Below is a small trained network, with its code and all its weights. Each question gives an input and a target symbol and asks what happens when units are switched off, that is, made to give their printed mean instead of their output.

import numpy as np


def w(rows, s, z=0):
    codes = np.array(rows[::2]) - 128.0
    scale = np.full(codes.shape[1], s)
    scale[-1] = z or s
    return codes * scale


def norm(h):
    return h / np.sqrt((h * h).mean(-1, keepdims=True) + 1e-5)


def f(y):
    return np.maximum(y, 0)


def softmax(a):
    e = np.exp(a - a.max(-1, keepdims=True))
    return e / e.sum(-1, keepdims=True)


def log_softmax(a):
    a = a - a.max(-1, keepdims=True)
    return a - np.log(np.exp(a).sum(-1, keepdims=True))


def net(x, mask):
    ids = ['ΔΠζθσψω'.index(c) for c in x.split()]
    T = len(ids)
    res = E[ids] + P[:T]
    r = norm(res)
    for j in range(3):
        rows = slice(2 * j, 2 * j + 2)
        q, k, v = (r @ M[0][rows].T for M in (Q, K, V))
        z = softmax(np.where(np.tri(T) > 0, q @ k.T / 2**0.5, -1e9)) @ v
        o = O[0][rows]
        res = res + np.where(mask[j], z, o[:, -1]) @ o[:, :-1]
    y = f(norm(res) @ A[0][:, :-1].T + A[0][:, -1])
    res = res + np.where(mask[3:27], y, B[0][:, -1]) @ B[0][:, :-1]
    return log_softmax(norm(res)[-1] @ U[:, :-1].T + U[:, -1])


Q, K, V, O, A, B = {}, {}, {}, {}, {}, {}
E = w([
[109,190,94],'Δ',
[111,61,115],'Π',
[113,188,94],'ζ',
[106,60,109],'θ',
[114,186,90],'σ',
[198,162,232],'ψ',
[147,155,255],'ω',
],0.0062)
P = w([
[99,236,169],'0',
[199,141,148],'1',
[81,178,179],'2',
[193,117,137],'3',
[65,171,164],'4',
[178,111,124],'5',
[43,152,151],'6',
[158,110,113],'7',
[26,129,135],'8',
[138,92,99],'9',
[1,99,122],'10',
[143,88,109],'11',
],0.0057)
Q[0] = w([
[8,180,200],'head 1',
[156,131,123],'head 1',
[88,148,127],'head 2',
[70,96,129],'head 2',
[31,149,126],'head 3',
[108,136,151],'head 3',
],0.015)
K[0] = w([
[108,106,8],'head 1',
[171,133,152],'head 1',
[164,83,97],'head 2',
[130,165,66],'head 2',
[107,143,44],'head 3',
[119,162,108],'head 3',
],0.012)
V[0] = w([
[158,170,72],'head 1',
[133,35,150],'head 1',
[173,181,177],'head 2',
[109,117,2],'head 2',
[142,207,173],'head 3',
[126,136,94],'head 3',
],0.0058)
O[0] = w([
[157,182,186,118],'head 1',
[129,9,141,50],'head 1',
[71,72,84,215],'head 2',
[254,123,128,44],'head 2',
[163,9,82,250],'head 3',
[129,149,113,119],'head 3',
],0.0055,0.0022)
A[0] = w([
[131,67,132,120],'neuron 1',
[254,140,46,137],'neuron 2',
[131,79,131,117],'neuron 3',
[134,207,136,39],'neuron 4',
[220,127,40,115],'neuron 5',
[161,92,191,45],'neuron 6',
[67,94,97,46],'neuron 7',
[192,114,131,108],'neuron 8',
[134,74,131,121],'neuron 9',
[112,127,122,61],'neuron 10',
[97,124,239,95],'neuron 11',
[113,163,85,134],'neuron 12',
[134,201,152,4],'neuron 13',
[61,142,169,35],'neuron 14',
[133,120,53,61],'neuron 15',
[108,167,77,124],'neuron 16',
[188,137,83,103],'neuron 17',
[110,99,103,171],'neuron 18',
[89,90,107,129],'neuron 19',
[120,129,123,73],'neuron 20',
[197,122,133,167],'neuron 21',
[104,136,87,56],'neuron 22',
[147,115,163,91],'neuron 23',
[97,181,92,117],'neuron 24',
],0.0065,0.0036)
B[0] = w([
[138,197,117,218],'neuron 1',
[92,165,45,198],'neuron 2',
[142,169,132,196],'neuron 3',
[147,111,244,157],'neuron 4',
[70,148,95,192],'neuron 5',
[145,72,131,157],'neuron 6',
[175,132,192,205],'neuron 7',
[163,163,92,145],'neuron 8',
[147,175,132,206],'neuron 9',
[118,120,136,128],'neuron 10',
[110,98,48,216],'neuron 11',
[151,91,146,206],'neuron 12',
[254,126,184,139],'neuron 13',
[217,125,82,166],'neuron 14',
[207,111,129,164],'neuron 15',
[150,85,158,214],'neuron 16',
[73,141,91,152],'neuron 17',
[160,157,122,252],'neuron 18',
[173,157,146,247],'neuron 19',
[135,130,135,128],'neuron 20',
[99,122,72,169],'neuron 21',
[114,91,125,146],'neuron 22',
[137,92,130,145],'neuron 23',
[163,73,130,219],'neuron 24',
],0.0052,0.0025)
U = w([
[174,207,152,75],'Δ',
[133,2,144,160],'Π',
[151,198,186,6],'ζ',
[213,53,106,159],'θ',
[185,234,155,186],'σ',
[31,164,93,93],'ψ',
[63,191,31,188],'ω',
],0.0068,0.0024)

Each question gives the input, a string of symbols that net reads in full, and the target symbol t.
The units are the heads (2 rows each of Q, K, V and O) and the neurons (one row each of A and B). Each row of codes is followed by its name. A weight is (code - 128) times the scale printed after its matrix; where a second scale follows, it is the last column's (O, A, B and U).
mask holds one flag per unit, heads first, then neurons. A switched-off unit (its flag False) gives its mean, the last column of its rows in O or B, instead of its output. The means were averaged over made-up inputs and are rounded, as every weight is.
A unit's drop is (log p(t) with every unit on - log p(t) with that unit switched off) / (log p(t) with every unit on - log p(t) with every unit switched off).
The circuit of an input: a set's keep is (log p(t) with only the set's units on - log p(t) with every unit switched off) / (log p(t) with every unit on - log p(t) with every unit switched off). Starting from the 12 units with the biggest drops (on a tie, the unit counted first), units are removed one at a time, each time the one whose removal leaves the highest keep (on an exact tie, the one counted first), for as long as the keep stays at least 0.8.
units of the circuit, in order: the units of the circuit, biggest drop first
most important unit: the unit with the biggest drop
top k neurons: the k neurons with the biggest drops, biggest first
heads that matter: for each layer, one digit per head in row order, 1 if its drop is at least 0.15 and else 0, layers parted by /
drop of u: that unit's drop, to one decimal
input θ Π Π Π θ Π, target σ: heads that matter : 101
input Δ Π ψ, target Π: heads that matter : 101
input Π ψ ω, target ψ: heads that matter : 010
input σ Π Δ ψ ω ω Π σ Δ, target σ: units of the circuit, in order : head 1; head 2; neuron 4
input Δ Π ζ θ, target ω: heads that matter : 110
input ψ Π ψ σ ω Π ω ψ Δ σ σ, target σ: heads that matter : 111
input σ Δ Π ω, target Π: heads that matter : 010
input ζ Π Δ θ σ Π ζ θ Π Π σ, target Π: heads that matter : 110
input σ Π Π Π Π Π ω σ σ σ θ, target σ: heads that matter : 010
input θ θ ζ, target θ: most important unit : head 1
input Π Π σ Π ζ, target Π: heads that matter : 100
input Π ψ ψ, target ψ: units of the circuit, in order : head 2; neuron 11
input σ ζ Π Π Δ Π Π σ σ, target σ: heads that matter : 110
input Π ζ σ Π, target ω: heads that matter : 100
input Π ω Δ Δ Π ζ θ Π ψ, target Π: units of the circuit, in order : neuron 11; head 1
input ζ ψ ω ω ψ Π ψ ψ σ Π Π Δ, target θ: heads that matter : 000
input σ Π ψ σ ω ψ Δ Δ, target θ: heads that matter : 010
input σ σ ψ σ θ, target σ: top neuron : neuron 7
input ω θ σ, target θ: top 2 neurons : neuron 14; neuron 24
input Π ω σ θ ζ Π ζ, target Π: top neuron : neuron 1
input σ θ σ Π Π Π Π θ σ, target θ: drop of neuron 14 : 0.1
input ψ ψ ω σ ζ Π Π Π Δ, target Π: drop of head 1 : 0.7
input σ σ Π θ σ θ, target ω: drop of head 2 : 0.9
